Here is a tiny trained network, its code and every weight. The questions are about switching its units off for an input and a class, where a switched-off unit gives its printed mean instead of its output.

import numpy as np


def w(rows, s, z=0):
    codes = np.array(rows[::2]) - 128.0
    scale = np.full(codes.shape[1], s)
    scale[-1] = z or s
    return codes * scale


def f(y):
    return np.maximum(y, 0)


def log_softmax(a):
    a = a - a.max(-1, keepdims=True)
    return a - np.log(np.exp(a).sum(-1, keepdims=True))


def net(x, mask):
    res = np.array(x, float).reshape(1, 5) / 4 @ E
    y = f(res @ A[0][:, :-1].T + A[0][:, -1])
    res = res + np.where(mask, y, B[0][:, -1]) @ B[0][:, :-1]
    return log_softmax(res[-1] @ U[:, :-1].T + U[:, -1])


A, B = {}, {}
E = w([
[105,43,131,150,118,61,210],'x0',
[63,140,65,145,134,93,80],'x1',
[180,127,59,254,55,141,161],'x2',
[127,115,132,136,132,133,117],'x3',
[126,130,127,125,128,126,133],'x4',
],0.0093)
A[0] = w([
[137,164,137,98,155,182,61,47],'neuron 1',
[9,152,71,104,132,45,81,63],'neuron 2',
[204,131,238,66,119,123,200,36],'neuron 3',
[65,38,170,111,151,63,195,34],'neuron 4',
[132,132,111,136,118,83,191,98],'neuron 5',
[60,117,193,18,179,96,124,2],'neuron 6',
],0.014,0.003)
B[0] = w([
[131,204,150,81,89,107,82,202],'neuron 1',
[149,59,140,134,232,237,122,217],'neuron 2',
[99,59,98,143,239,204,99,194],'neuron 3',
[150,245,150,74,93,145,42,209],'neuron 4',
[122,174,127,111,95,97,113,164],'neuron 5',
[151,127,86,211,35,65,189,247],'neuron 6',
],0.012,0.014)
U = w([
[178,126,47,254,45,77,182,90],'0',
[131,215,154,35,103,101,69,78],'1',
[115,49,112,135,203,164,132,78],'2',
[110,113,137,91,130,85,153,254],'3',
],0.0073,0.011)

Each question gives the input, the list of numbers given to net, and the class t.
The units are the neurons (one row each of A and B). Each row of codes is followed by its name. A weight is (code - 128) times the scale printed after its matrix; where a second scale follows, it is the last column's (A, B and U).
mask holds one flag per neuron, in row order. A switched-off neuron (its flag False) gives its mean, the last column of its row in B, instead of its output. The means were averaged over made-up inputs and are rounded, as every weight is.
A unit's drop is (log p(t) with every unit on - log p(t) with that unit switched off) / (log p(t) with every unit on - log p(t) with every unit switched off).
The circuit of an input: a set's keep is (log p(t) with only the set's units on - log p(t) with every unit switched off) / (log p(t) with every unit on - log p(t) with every unit switched off). Starting from all 6 units, units are removed one at a time, each time the one whose removal leaves the highest keep (on an exact tie, the one counted first), for as long as the keep stays at least 0.8.
units of the circuit, in order: the units of the circuit, biggest drop first
unit that matters most: the unit with the biggest drop
top k neurons: the k neurons with the biggest drops, biggest first
drop of u: that unit's drop, to one decimal
input [4,6,-4,-4,-5], class 2: top 2 neurons	[neuron 2; neuron 1]
input [-6,-8,-5,-2,-8], class 2: top 3 neurons	[neuron 3; neuron 4; neuron 5]
input [-1,-3,6,8,2], class 3: units of the circuit, in order	[neuron 6]
input [8,3,4,2,-8], class 1: top 2 neurons	[neuron 4; neuron 6]
input [-2,-5,-5,0,3], class 0: top 3 neurons	[neuron 6; neuron 2; neuron 4]
input [-6,-7,5,8,-3], class 3: top 2 neurons	[neuron 6; neuron 4]
input [-8,-2,7,-3,4], class 1: top 2 neurons	[neuron 6; neuron 1]
input [6,5,0,4,-1], class 1: top 3 neurons	[neuron 4; neuron 3; neuron 6]
input [7,4,6,-5,7], class 1: units of the circuit, in order	[neuron 6; neuron 4]
input [2,1,-3,-1,2], class 0: top 2 neurons	[neuron 6; neuron 1]
input [-6,7,-1,0,5], class 2: top 4 neurons	[neuron 2; neuron 4; neuron 5; neuron 6]
input [5,-7,-7,-3,2], class 0: top 2 neurons	[neuron 6; neuron 2]
input [8,-7,-5,8,5], class 1: top 2 neurons	[neuron 4; neuron 2]
input [-2,8,6,6,-8], class 2: unit that matters most	neuron 6
input [-1,-7,5,-1,6], class 2: units of the circuit, in order	[neuron 6; neuron 3]
input [1,0,6,7,4], class 3: drop of neuron 1	-0.4
input [6,1,1,4,7], class 1: drop of neuron 6	0.1
input [3,-4,-8,-6,-8], class 0: drop of neuron 6	1.8
